Here is a tiny trained network, its code and every weight. The questions are about switching its units off for an input and a class, where a switched-off unit gives its printed mean instead of its output.

import numpy as np


def w(rows, s, z=0):
    codes = np.array(rows[::2]) - 128.0
    scale = np.full(codes.shape[1], s)
    scale[-1] = z or s
    return codes * scale


def f(y):
    return y / 2 * (1 + np.tanh(0.7978845608 * (y + 0.044715 * y**3)))


def log_softmax(a):
    a = a - a.max(-1, keepdims=True)
    return a - np.log(np.exp(a).sum(-1, keepdims=True))


def net(x, mask):
    res = np.array(x, float).reshape(1, 8) / 4 @ E
    y = f(res @ A[0][:, :-1].T + A[0][:, -1])
    res = res + np.where(mask, y, B[0][:, -1]) @ B[0][:, :-1]
    return log_softmax(res[-1] @ U[:, :-1].T + U[:, -1])


A, B = {}, {}
E = w([
[107,64,2,174],'x0',
[136,86,104,204],'x1',
[136,51,186,64],'x2',
[37,224,113,219],'x3',
[215,203,133,178],'x4',
[129,135,48,122],'x5',
[123,62,149,192],'x6',
[81,122,183,174],'x7',
],0.0062)
A[0] = w([
[193,165,70,243,180],'N1',
[45,215,163,134,221],'N2',
[189,76,210,62,194],'N3',
[171,198,181,228,164],'N4',
[3,23,99,126,216],'N5',
[101,103,194,146,252],'N6',
],0.0068,0.0044)
B[0] = w([
[170,107,99,195,240],'N1',
[115,197,161,174,250],'N2',
[192,46,218,129,253],'N3',
[173,114,188,163,226],'N4',
[56,217,190,246,254],'N5',
[157,197,227,254,223],'N6',
],0.0081,0.0047)
U = w([
[2,220,149,159,157],'0',
[141,120,64,55,2],'1',
[185,115,208,162,201],'2',
[168,68,120,40,31],'3',
[150,105,9,159,195],'4',
],0.0083,0.0022)

Each question gives the input, the list of numbers given to net, and the class t.
The units are the neurons (one row each of A and B). Each row of codes is followed by its name. A weight is (code - 128) times the scale printed after its matrix; where a second scale follows, it is the last column's (A, B and U).
mask holds one flag per neuron, in row order. A switched-off neuron (its flag False) gives its mean, the last column of its row in B, instead of its output. The means were averaged over made-up inputs and are rounded, as every weight is.
A unit's drop is (log p(t) with every unit on - log p(t) with that unit switched off) / (log p(t) with every unit on - log p(t) with every unit switched off).
The circuit of an input: a set's keep is (log p(t) with only the set's units on - log p(t) with every unit switched off) / (log p(t) with every unit on - log p(t) with every unit switched off). Starting from all 6 units, units are removed one at a time, each time the one whose removal leaves the highest keep (on an exact tie, the one counted first), for as long as the keep stays at least 0.8.
circuit, biggest first: the units of the circuit, biggest drop first
unit that matters most: the unit with the biggest drop
k most important neurons: the k neurons with the biggest drops, biggest first
drop of u: that unit's drop, to one decimal
input [0,-5,1,-4,-2,4,-6,-1], class 3: circuit, biggest first	[N5 N6 N2]
input [3,2,-8,8,6,-6,-1,-8], class 4: circuit, biggest first	[N1]
input [6,-4,-1,6,8,2,-5,3], class 4: circuit, biggest first	[N5 N1]
input [4,-5,-2,4,5,-4,-5,-8], class 4: 4 most important neurons	[N5 N6 N1 N3]
input [7,3,2,0,8,1,-6,5], class 4: circuit, biggest first	[N3 N1 N5]
input [-1,6,2,-4,-8,7,-6,-2], class 0: 3 most important neurons	[N5 N1 N4]
input [0,-6,7,1,8,4,-2,-3], class 3: 2 most important neurons	[N5 N6]
input [3,1,1,0,-1,8,6,3], class 0: 2 most important neurons	[N5 N3]
input [-5,2,4,-4,-1,4,2,-8], class 3: 2 most important neurons	[N5 N2]
input [6,8,-8,6,6,-3,6,6], class 2: 2 most important neurons	[N4 N1]
input [7,6,-8,-4,-8,1,-4,3], class 0: 2 most important neurons	[N5 N3]
input [5,3,1,-1,7,-7,-7,-1], class 4: drop of N5	0.2
input [0,8,-3,-5,-7,5,5,8], class 0: drop of N3	0.1
input [-4,-1,-2,-1,-3,-5,-8,-7], class 1: unit that matters most	N5
input [2,0,8,7,8,4,0,-6], class 4: drop of N1	0.1
input [7,7,3,-3,7,-7,-7,1], class 4: drop of N2	0.1
